dof_tinug: -2  -37  3  9  -17  -9  -7  -22  8  -4  -13  -36  84  35  -16  6  -37  -30  -46  36
piri_naru: -17  36  -26  9  -42  24  21  -23  24  1  3  23  -49  -23  18  38  23  41  26  -16
nik_tun: 6  -29  -8  3  24  -26  -31  13  -12  -30  -34  22  5  7  0  36  3  1  3  4
lobos_nopu: -23  63  7  -13  15  -12  -1  49  25  20  17  11  -1  -10  3  -39  -20  -37  12  -37
dof_tinug: 44  -28  24  -12  5  31  6  -14  -23  0  -9  -12  15  2  -12  -23  4  -16  -1  -16
gana_suke: -8  13  -3  3  23  -9  -45  26  2  -5  0  -2  -20  -21  10  0  8  20  26  7
lobos_nopu: 5  -29  -19  -15  19  21  -7  -10  -17  -19  -20  -11  -28  -24  16  32  12  29  -18  12
nik_tun: -40  -10  -12  -12  19  -12  -42  41  -17  -36  -11  12  -3  6  49  -9  -20  -24  -9  53
gana_suke: 0  -5  21  9  13  17  31  -27  -23  44  2  -7  8  5  11  3  10  -9  -20  3
gana_suke: -3  4  -2  13  -6  19  21  -6  -29  -3  18  11  -32  -11  20  25  13  31  0  -3
lobos_nopu: 2  -28  -5  -14  12  -14  -27  20  -9  -32  -21  6  -13  6  4  -5  4  6  13  19
piri_naru: -2  17  5  30  9  15  -5  -2  -16  17  31  -30  20  -22  2  36  -12  29  -22  -8
piri_naru: 11  22  -16  -18  -37  28  -18  -22  52  0  7  -25  -14  -26  -13  -35  8  10  26  0
nik_tun: 6  -13  15  0  -17  30  5  7  -31  -22  -19  17  9  15  27  9  -6  -12  9  -5
dof_tinug: -13  14  12  28  16  -1  -18  -2  -20  24  25  -3  -7  -10  21  4  11  14  8  23
nik_tun: 12  1  9  5  14  7  -22  -11  15  28  -6  -40  20  -17  -19  5  3  19  2  -5
piri_naru: -2  -4  -7  -19  5  -21  -16  19  22  -14  -11  -3  4  6  -16  -25  -8  -14  5  3
piri_naru: 3  -14  10  19  -8  -12  23  -13  -15  8  6  2  23  23  -12  16  -4  2  -13  1
lobos_nopu: -16  30  -29  -30  23  -2  -2  30  25  -13  -43  38  -45  -29  16  33  8  -3  11  -46
dof_tinug: -8  -1  -9  -19  65  -34  -10  42  -18  -11  2  19  -14  -9  5  -10  -11  -33  -30  -5
gana_suke: 31  0  9  -9  -21  39  -4  -1  -7  -20  4  -5  2  -10  -1  -17  -3  -5  15  -22
piri_naru: -7  0  -9  8  6  -29  -2  7  3  -8  -2  19  0  8  -7  17  -1  -1  -2  -1
gana_suke: -24  19  5  17  6  -2  -25  -8  18  40  12  -38  10  -13  5  -2  3  23  5  29
dof_tinug: -1  -13  10  26  -8  5  -13  -27  -9  17  7  -21  31  7  4  13  -1  8  -9  31
dof_tinug: 37  -51  13  -20  -35  16  -31  12  -21  -66  -23  13  -6  26  0  -44  7  -4  50  20
gana_suke: 3  1  15  8  25  4  -12  8  -20  10  -4  3  21  -1  12  7  -8  -21  -10  -5
piri_naru: 13  5  -15  -13  -1  -33  -8  14  28  -27  -3  25  5  6  -30  -14  -9  -29  4  -23
piri_naru: -2  4  -16  -2  -37  0  22  -29  31  1  -1  4  -6  6  -14  2  6  7  3  0
lobos_nopu: 13  -17  -2  10  -13  -29  -34  11  2  -36  12  8  2  14  -19  -18  1  9  29  19
nik_tun: 8  -1  26  19  0  34  6  -9  -49  6  -5  36  -13  3  45  15  19  -11  20  -3
lobos_nopu: -10  -5  -3  4  -13  8  -8  -12  -5  -9  -18  29  -8  8  29  10  10  -13  13  19
piri_naru: -10  15  -20  -13  -8  -4  -17  1  23  -14  -16  34  -46  -13  15  -3  23  3  35  3
nik_tun: 8  -22  20  12  -25  -2  11  -7  -24  -8  10  11  -2  31  1  -23  10  4  24  21
nik_tun: -5  11  -45  -16  0  -21  30  -6  20  -31  -6  54  -35  -10  -3  32  2  -19  -26  -27
dof_tinug: 11  -23  -5  -8  25  -5  12  -6  -27  -9  5  17  -30  -4  5  -3  15  -3  -14  9
nik_tun: 11  18  1  8  17  23  10  -32  5  43  6  -15  -11  -33  -3  21  20  17  -9  -21
gana_suke: -6  18  20  26  6  31  -13  -10  -18  30  17  -28  35  -13  23  16  -13  -2  -15  6
dof_tinug: -3  -21  6  -5  -32  12  -6  1  -8  -28  -9  -1  24  27  14  -19  -16  -20  3  28
lobos_nopu: -3  44  16  48  -24  21  -19  -16  -5  18  39  5  44  -6  20  16  -17  -21  3  -4
dof_tinug: -17  -9  7  16  -22  13  -7  -17  -2  7  -4  -21  52  19  17  10  -23  -18  -22  33
dof_tinug: -31  -16  -2  2  4  -49  -17  36  -13  -31  24  8  21  37  8  -38  -30  -32  -17  55
piri_naru: 5  -4  14  -16  23  12  -40  25  -2  2  0  -39  13  -13  2  -39  -11  -4  6  14
nik_tun: 0  25  4  -11  1  17  -3  13  25  19  1  -41  27  -16  -15  -8  -21  1  -10  -27
piri_naru: 22  -7  20  31  -8  -1  -18  -23  -14  9  17  2  14  6  -7  -2  14  5  21  10
nik_tun: 5  28  16  11  -4  28  1  5  -25  -2  -4  53  -7  -3  40  9  5  -39  22  -29
gana_suke: 13  -24  23  -15  5  -7  8  42  -26  -29  -34  18  27  36  -5  -7  -21  -29  7  -28
nik_tun: 29  -3  7  31  25  -12  -28  -39  -4  26  -10  28  -12  -17  -8  33  42  8  26  -9
gana_suke: 21  -15  4  -5  57  -54  -5  1  -18  16  30  31  -76  -8  -23  -52  53  10  29  16
gana_suke: 44  -9  30  -6  14  24  -11  12  -35  -8  17  3  -22  -10  -4  -45  18  0  34  -19
dof_tinug: 2  8  13  18  3  -12  -27  9  0  9  15  -11  7  -1  -8  -9  4  16  24  7
lobos_nopu: -38  15  5  13  -25  13  35  -31  12  48  25  -36  31  14  14  -11  -17  -8  -37  38
lobos_nopu: -6  11  -5  -4  11  9  -12  12  -3  -5  2  1  -9  -15  15  2  -3  -2  -1  -2
gana_suke: -3  7  20  25  -30  21  6  6  -19  -1  26  -28  47  14  3  7  -30  8  -9  0
lobos_nopu: 14  -13  11  -2  -6  -13  35  -13  6  22  16  -26  13  17  -40  -24  0  9  -12  -7
lobos_nopu: 8  -33  1  1  -3  -20  -4  -1  -2  -14  -18  -6  13  20  -20  9  1  13  2  10
8  -3  15  16  6  16  -2  -9  -25  12  10  -4  5  -4  11  8  5  6  0  4 -> piri_naru
-35  -28  1  2  13  -36  6  11  -9  9  -21  -9  8  31  6  11  -3  13  -14  41 -> piri_naru
46  1  13  4  19  40  1  -30  -20  14  35  -25  39  -26  -10  -15  -15  -41  -46  -21 -> piri_naru
26  -1  -5  7  -18  14  19  -33  -3  -8  34  5  13  -4  -13  -10  -6  -24  -25  -6 -> gana_suke
35  -7  -2  -7  20  11  14  -31  -14  3  14  27  -20  -16  -3  -15  19  -34  -16  -13 -> gana_suke
-11  -6  -38  -9  4  -50  0  24  7  -45  8  43  -75  -4  -10  9  24  41  24  6 -> gana_suke
3  8  -6  -10  25  -14  10  31  -21  -27  -14  60  -27  0  14  17  2  -28  2  -37 -> piri_naru
1  41  -4  -3  8  -18  -9  33  24  0  45  -13  -7  -20  -27  -36  -14  2  8  -26 -> lobos_nopu
33  -23  24  5  1  10  13  -17  -26  7  10  -3  7  11  -14  -21  11  -5  4  -4 -> lobos_nopu
-10  20  -4  1  5  -3  -24  11  3  -10  -1  30  -4  -5  24  -5  -3  -32  10  4 -> nik_tun
-12  -8  5  3  -13  17  29  26  -37  -26  -20  20  -2  17  25  44  -12  16  -3  -21 -> gana_suke
25  2  24  7  -27  64  16  -35  -20  20  -2  -6  -10  -11  20  0  23  14  25  -14 -> dof_tinug
29  -8  42  -7  13  52  24  18  -62  2  0  4  3  3  24  -17  -3  -19  3  -35 -> piri_naru
15  -43  0  -18  20  -9  31  -6  -4  11  -18  -46  10  7  -41  11  -1  34  -34  -8 -> lobos_nopu
-15  2  -14  -32  -9  11  9  20  16  -25  -36  8  24  10  13  4  -32  -43  -25  -15 -> dof_tinug
-16  15  10  10  28  13  -28  9  -11  25  -11  -12  1  -19  29  20  4  9  5  7 -> gana_suke
20  1  23  -2  28  -1  44  -5  -25  35  40  -11  4  3  -20  -40  -2  -23  -31  -17 -> dof_tinug
-58  -24  -31  -35  -14  -38  19  8  38  -4  -31  -18  -18  29  2  -17  -5  15  -16  60 -> lobos_nopu
-13  -10  -47  -9  21  -54  -41  6  27  -46  -22  48  -19  -5  1  24  3  -24  -9  22 -> nik_tun
-21  -6  -6  -21  7  1  12  6  3  9  8  -25  -14  0  8  -31  -4  3  -18  29 -> lobos_nopu
-1  7  -25  -16  -59  38  34  -51  42  8  4  -22  -38  -17  -7  -6  23  43  10  7 -> gana_suke
47  0  10  -13  -2  89  19  -27  -42  -13  -14  24  -11  -33  38  21  8  -30  -11  -49 -> gana_suke
-19  11  -15  2  -13  -52  -14  27  41  -16  -18  11  16  21  -29  14  -14  6  18  -12 -> lobos_nopu
14  23  10  11  -2  30  -16  -36  21  44  9  -26  8  -28  -3  -7  15  3  11  -5 -> nik_tun

vataddasu: -27  1  31  7  -10  19  37  -9  -1  6  47  6  19  -3  7  28  19  31  -1  -18
tumenitef: 23  -19  -49  -16  -2  -12  16  14  38  -2  13  -12  -20  -8  -10  11  5  36  1  9
zezevel: 4  26  22  2  -8  -27  -40  -17  -7  11  14  -29  16  12  -24  36  35  16  52  11
nepitduta: 7  -5  1  3  11  24  20  -10  -29  15  -25  4  32  3  1  26  1  -33  11  -10
vataddasu: -14  -3  -28  28  -26  -45  36  -31  26  -54  10  -9  13  -17  -21  -81  44  -35  55  6
vataddasu: 24  1  -10  -13  13  -4  -26  10  -7  13  -30  -1  -5  12  -8  20  -20  -15  6  17
zezevel: 7  -9  -41  9  9  1  2  -5  0  2  -28  -23  -9  -21  27  -36  14  -4  -35  -24
nepitduta: 19  -11  5  -10  -6  61  -8  -1  -31  6  -11  3  36  -6  -16  28  20  -16  33  -21
zezevel: 21  20  -32  -7  1  6  -40  7  4  25  9  -30  25  -8  -6  13  69  27  14  -8
vataddasu: -4  -2  -11  13  -8  12  -6  3  9  -13  0  0  -3  -14  14  -48  16  -14  -2  -16
tumenitef: -1  -13  2  4  -4  -15  38  -8  18  -3  17  0  -4  8  -8  30  -15  5  28  9
vataddasu: 25  -2  -14  -23  -2  69  -47  42  6  24  16  4  0  -11  9  15  23  35  -17  -23
tumenitef: -15  30  44  11  9  -45  -13  -32  -36  9  -20  -6  22  25  -16  26  -7  -31  24  23
vataddasu: 25  -24  -30  -14  -1  25  24  42  52  11  30  22  -19  6  2  26  -21  16  14  11
nepitduta: -25  -6  24  0  -3  0  26  -9  -15  -17  4  18  -6  -3  2  -13  -24  4  -31  -2
vataddasu: 16  -16  -25  -16  0  19  2  33  33  4  18  11  -24  -3  5  5  -14  27  -15  3
zezevel: 18  4  -33  -4  14  8  -7  9  6  33  -4  -22  9  -5  15  25  29  19  -14  -11
zezevel: -14  -7  12  2  6  10  37  -3  -14  -1  -4  23  11  3  6  2  -20  -17  -21  -1
tekbavem: 3  9  -1  -30  -16  18  -17  15  -5  -14  31  19  23  -5  -43  0  37  33  5  14
zezevel: -8  7  0  -8  -1  20  16  0  -15  6  15  11  33  -6  -8  8  32  11  -12  -6
nepitduta: 2  4  -18  20  20  -27  28  -10  -2  11  -36  3  15  11  15  -13  -9  -60  6  12
tumenitef: 2  17  -8  -6  10  15  -41  11  -21  10  -22  0  8  -7  11  -29  19  -5  -40  -8
zezevel: -3  6  -17  30  16  -26  0  -33  -24  2  -56  -29  8  -8  27  -36  7  -51  -7  -16
tekbavem: -17  6  22  13  -9  39  -1  -4  -16  2  14  5  23  -10  15  -14  27  -6  -2  -29
zezevel: -1  -4  -28  -4  12  37  30  14  -12  10  -9  23  33  -12  14  -21  23  -19  -40  -13
tumenitef: 3  -18  -7  -1  1  20  8  -8  -14  -6  -18  -9  -9  -13  10  -3  -12  2  -17  -22
tekbavem: -24  12  13  20  -14  -12  1  1  24  -13  32  4  -6  -4  13  -42  18  2  5  -4
tumenitef: 7  -4  3  -6  0  -5  -22  -3  -8  -6  -16  -10  -18  -1  -3  0  -17  6  -5  0
tekbavem: -27  -15  8  -3  -12  -50  45  -29  1  -43  10  0  -28  -9  -19  -21  -29  30  -26  13
zezevel: 2  8  -22  9  -8  -11  -28  -17  -7  -14  -14  -31  4  -21  0  -45  44  2  1  -17
vataddasu: -8  -5  0  13  10  -31  16  -7  5  -8  -25  5  -24  7  16  -23  -42  -29  -17  11
tumenitef: -8  21  0  5  -10  2  -11  19  24  -1  35  18  20  3  -6  -29  39  -5  19  11
nepitduta: -32  25  28  21  -3  -25  -7  13  34  8  42  9  -20  9  31  -25  0  15  -18  4
tekbavem: 17  -8  -16  -18  23  18  3  7  -32  15  -46  11  9  3  0  17  -25  -20  -37  4
tumenitef: -3  -12  -3  8  -22  38  -16  -6  -9  -31  -2  -6  1  -28  3  -56  25  -6  6  -34
tekbavem: 12  1  -16  -1  21  -22  3  -2  -4  19  -31  -8  -6  10  9  19  -21  -15  -14  12
tumenitef: 15  27  -29  -20  12  -20  -34  46  39  26  24  15  -6  15  -4  0  18  25  -21  37
nepitduta: -31  -1  28  4  -19  4  5  9  4  -46  16  43  -15  -6  -5  -77  -22  -19  -21  8
tekbavem: 30  0  -16  -25  11  30  -23  18  -18  21  -20  5  20  6  -17  36  7  -3  4  6
tekbavem: -7  -9  16  -5  -19  21  4  -8  -7  -18  22  0  5  -10  -17  4  13  22  16  -13
vataddasu: -30  -3  28  -4  -1  -33  55  -20  1  -1  36  3  -7  7  -7  45  -20  48  -24  10
tekbavem: -19  0  11  11  4  7  18  -11  -17  -2  -8  5  6  -7  19  -18  -4  -12  -29  -15
nepitduta: -28  -8  12  -5  11  -25  48  -11  -25  -27  -25  38  -8  3  -3  -33  -53  -25  -61  20
nepitduta: -15  -12  15  34  -21  10  18  -27  6  -23  11  -18  1  -15  15  -29  15  -19  45  -32
nepitduta: 17  5  -20  -17  26  -20  3  1  -9  38  -17  -17  3  11  0  64  -6  26  -27  13
-29  14  42  4  -8  26  4  -17  -31  11  31  -5  28  -8  6  25  33  34  -16  -28 -> vataddasu
3  -7  2  -21  -7  22  6  24  17  5  36  16  -5  1  -11  29  -2  42  -8  5 -> zezevel
1  -2  6  0  -5  -3  -6  1  5  -6  4  0  -9  2  -4  0  -8  2  10  3 -> tumenitef
-3  9  21  -4  0  9  -22  30  20  8  21  24  -17  14  9  -1  -22  4  -7  12 -> tumenitef
-9  24  24  -2  24  4  -19  15  -21  33  -14  19  9  18  21  15  -17  -15  -43  9 -> tumenitef
4  4  18  -9  8  31  -16  12  -15  26  2  4  6  6  10  38  -6  12  -14  -9 -> vataddasu
12  15  13  -14  2  3  -17  14  9  31  29  -1  16  20  -18  66  15  26  31  17 -> zezevel
-20  -3  48  -7  -8  -12  25  -14  -7  -3  32  7  -8  13  -16  53  -30  35  6  10 -> zezevel
16  -2  -16  -16  19  -43  12  2  13  22  -9  -10  -18  19  -9  57  -31  22  -8  31 -> tumenitef
9  1  -11  -4  11  -41  7  -28  -20  5  -29  -27  3  5  -16  31  -4  2  6  13 -> tumenitef
47  -2  -59  -36  -10  -16  -67  36  33  -27  -14  0  -28  -4  -46  -44  12  10  20  38 -> nepitduta
-2  1  1  0  6  16  -9  -1  -19  4  -17  0  3  -6  12  -9  -1  -6  -25  -13 -> tumenitef
18  8  -5  -18  0  1  -26  -1  -15  8  -6  -10  17  4  -28  31  20  12  20  10 -> vataddasu
-28  3  19  -9  3  -49  22  -24  -13  -11  9  -9  -23  -2  -7  14  -23  52  -54  11 -> vataddasu
10  10  1  -8  6  18  -19  15  -2  23  6  3  13  7  0  25  13  6  3  1 -> nepitduta
-13  1  42  7  9  -16  27  -12  -13  10  -3  16  3  26  -1  44  -46  -23  16  17 -> zezevel
-16  6  17  2  -6  24  -8  -2  -13  3  18  -3  6  -12  12  -5  21  25  -25  -24 -> vataddasu
-2  -10  15  2  6  -9  20  -14  -10  4  -11  -4  -8  8  2  32  -33  -3  3  1 -> tumenitef
-7  -3  -9  2  11  45  16  14  -12  16  -5  16  17  -12  31  -14  10  -8  -47  -26 -> tumenitef
-11  3  26  -26  -29  13  -10  6  8  -17  65  6  2  -6  -40  25  28  75  11  5 -> zezevel
14  -9  -10  -35  10  3  -1  4  -24  5  -15  2  -3  0  -24  39  -17  33  -36  12 -> nepitduta
-6  -6  -4  3  9  1  25  -9  -9  9  -7  -5  3  -4  14  12  -5  5  -25  -10 -> zezevel
13  -33  7  -17  -10  1  25  -33  -23  -16  -9  -26  -11  -6  -31  62  -26  34  26  -8 -> tekbavem
-1  11  11  1  -1  -18  -20  -10  -12  -4  -10  -7  3  5  -10  -2  3  -7  11  8 -> tumenitef
-5  -8  13  3  8  12  9  -11  -23  5  -20  -1  -1  -1  13  12  -22  -9  -18  -14 -> tumenitef

tiz_naleb: 10  -23  -23  43  -27  -36  -3  -13  16  -29  -8  2  -38  -10  9  -34  -9  -32  21  41
tiz_naleb: 28  17  15  -58  47  -8  -11  20  -34  -22  0  -9  29  10  19  25  -22  48  -10  -74
tiz_naleb: -1  7  0  19  -14  -12  -3  2  12  3  1  4  -13  -5  -6  -9  5  -5  5  15
zege_buti: -7  31  22  -19  6  27  -1  19  2  26  25  1  17  11  -1  17  12  15  -8  -23
nizok_safiv: 32  -10  -53  -9  -29  8  -18  3  21  -15  29  -18  -23  1  17  -19  -22  -65  1  29
lozet_viku: 0  2  -17  21  -21  -36  -11  -18  -6  3  -3  -4  -16  -53  -11  -36  9  -34  -1  18
zege_buti: 10  3  -12  13  -12  -19  -15  -8  5  6  -20  3  -10  -15  -35  -4  1  -1  -9  21
nizok_safiv: 2  -9  14  8  16  -18  -13  -3  -18  -16  21  -10  11  12  22  -14  -22  22  17  -30
tiz_naleb: 22  -1  15  -38  28  18  -3  -8  -30  -24  -8  12  14  9  0  24  0  15  -12  -39
lozet_viku: 0  17  13  8  3  -25  7  23  8  -12  5  2  -12  1  29  -8  -1  16  16  -14
zege_buti: 16  -28  1  -23  17  52  -30  -26  -26  -2  38  -10  36  47  -13  17  -27  0  -7  -25
lozet_viku: -14  17  0  -11  4  -15  41  28  19  4  -51  12  -15  -20  7  19  24  16  -8  13
lozet_viku: 5  9  -33  -16  -30  31  2  -1  20  21  5  0  -13  -21  -17  2  19  -59  -21  36
lozet_viku: 14  -2  3  -29  29  -4  1  9  -13  -12  -28  0  15  14  -6  27  -14  40  -11  -25
tiz_naleb: -24  15  26  -2  15  2  12  18  -2  18  10  -5  18  7  16  6  5  33  6  -25
tiz_naleb: 38  23  -2  -33  7  2  -10  15  -1  -19  -12  14  -10  5  -10  23  1  6  -15  -16
nizok_safiv: -3  -10  -15  26  -13  -21  -11  -4  12  5  0  -11  -7  -1  -8  -18  -14  -3  8  22
nizok_safiv: -18  22  1  -22  -9  42  12  4  9  42  1  5  12  -14  -25  21  31  -17  -26  10
nizok_safiv: 24  15  23  9  10  -22  -3  14  8  -24  -37  29  -19  26  -21  26  1  49  2  -3
nizok_safiv: 10  8  -1  -3  2  -3  -16  12  2  0  25  -11  5  14  10  -4  -17  8  6  -15
zege_buti: -8  -11  -10  6  7  -23  -11  -13  -13  14  -14  -17  17  -19  -20  -10  -13  14  -6  -1
lozet_viku: -11  -40  -4  -28  19  44  32  -20  -16  -16  -22  7  14  15  13  24  6  -12  -7  1
nizok_safiv: -17  -16  -7  13  -5  -9  19  -13  1  1  -27  3  -6  -21  -4  -7  11  -10  0  22
nizok_safiv: 27  -17  -15  -11  -4  9  -7  -13  -8  -35  11  5  -15  5  17  -7  -9  -36  4  0
tiz_naleb: 20  -27  -11  -22  10  19  -31  -52  -45  -6  2  -2  24  -17  -40  0  -7  -22  -23  -13
zege_buti: -4  0  14  15  -6  -2  9  -7  -1  -11  -1  16  -15  -5  7  -7  16  -9  9  5
lozet_viku: -40  -33  -4  13  -19  53  39  -27  10  16  -4  11  -2  -1  3  2  32  -48  0  45
zege_buti: 7  -18  3  -1  20  21  -21  -1  5  14  -15  -6  29  64  -45  38  -31  60  -10  2
zege_buti: 18  -12  -21  -20  -4  15  -37  -36  -33  4  35  -17  20  -25  -18  -19  -12  -43  -16  -15
lozet_viku: 21  62  13  -24  11  -7  -10  68  38  23  -11  2  2  41  -18  45  -9  71  -13  -18
nizok_safiv: -5  1  7  19  12  -45  4  18  6  -9  -20  -7  -4  5  13  -6  -16  44  16  -7
tiz_naleb: 5  -1  5  40  -13  -44  6  10  16  -31  -6  10  -37  0  27  -25  -3  1  29  15
tiz_naleb: -28  12  14  -7  -1  37  18  9  11  36  6  2  16  9  -8  19  20  5  -9  5
zege_buti: -44  15  61  17  17  11  21  0  -16  19  16  14  20  2  16  2  28  37  14  -33
zege_buti: -9  -12  -17  -13  12  -13  11  11  -2  -2  -5  -23  11  -6  28  -6  -18  5  4  -8
lozet_viku: 39  19  5  -1  18  -61  -46  9  -24  -26  15  -14  3  -8  4  -20  -36  37  9  -48
31  58  14  0  -15  -19  -29  20  12  11  0  21  -19  -13  -42  9  17  14  -16  -5 -> tiz_naleb
6  35  25  0  2  -10  -5  19  4  5  2  14  -5  0  -8  9  13  25  -1  -17 -> tiz_naleb
-18  2  -34  -5  6  -58  27  34  18  7  -40  -32  -4  -39  31  -16  -14  15  3  9 -> zege_buti
1  -11  -34  -8  -16  -11  5  -26  -9  3  -30  -2  -11  -59  -21  -15  17  -49  -20  28 -> lozet_viku
-14  -42  -31  -32  -3  75  34  -18  9  7  -14  0  10  22  0  29  9  -46  -18  36 -> tiz_naleb
2  9  -46  -4  -26  -7  3  26  37  19  2  -22  -15  -12  8  -10  -8  -33  -5  37 -> nizok_safiv
29  20  -11  0  -22  8  -43  -19  -1  19  7  9  -3  -13  -66  3  7  -20  -26  16 -> zege_buti
5  -5  -2  3  -10  2  5  -11  -7  -20  12  8  -16  -16  21  -16  10  -36  8  1 -> zege_buti
29  54  -11  -38  -5  10  -8  56  37  18  0  0  -8  21  -10  35  -2  18  -20  -4 -> lozet_viku
-25  22  14  -4  11  -5  15  36  15  25  11  -15  15  9  25  6  -2  34  7  -18 -> tiz_naleb
-16  -30  18  44  6  -17  -32  -46  -30  11  9  -7  25  1  -38  -23  -15  25  9  -3 -> lozet_viku
13  8  2  -10  -4  23  -8  2  4  0  15  7  -1  15  -6  11  3  -9  -5  -2 -> zege_buti
4  27  5  -32  9  33  1  36  18  22  18  -6  16  34  4  32  -5  22  -10  -17 -> zege_buti
-24  26  20  2  3  5  9  24  12  32  11  -4  13  4  3  8  11  26  0  -11 -> tiz_naleb
4  11  36  7  19  -9  -8  3  -12  -6  -6  15  8  21  -12  15  -1  50  4  -27 -> nizok_safiv
-25  -26  -28  -5  3  -20  28  1  -5  -6  0  -30  3  -35  54  -31  -9  -29  13  2 -> nizok_safiv
3  -7  9  -23  1  38  24  4  -8  -36  47  8  -12  10  74  -8  10  -51  20  -23 -> zege_buti
7  4  7  8  2  -11  -14  2  -5  -8  19  -4  0  7  9  -10  -11  7  10  -14 -> lozet_viku
45  -18  -23  -24  -18  46  -18  -30  -11  -38  27  17  -20  9  0  1  1  -73  -9  10 -> nizok_safiv
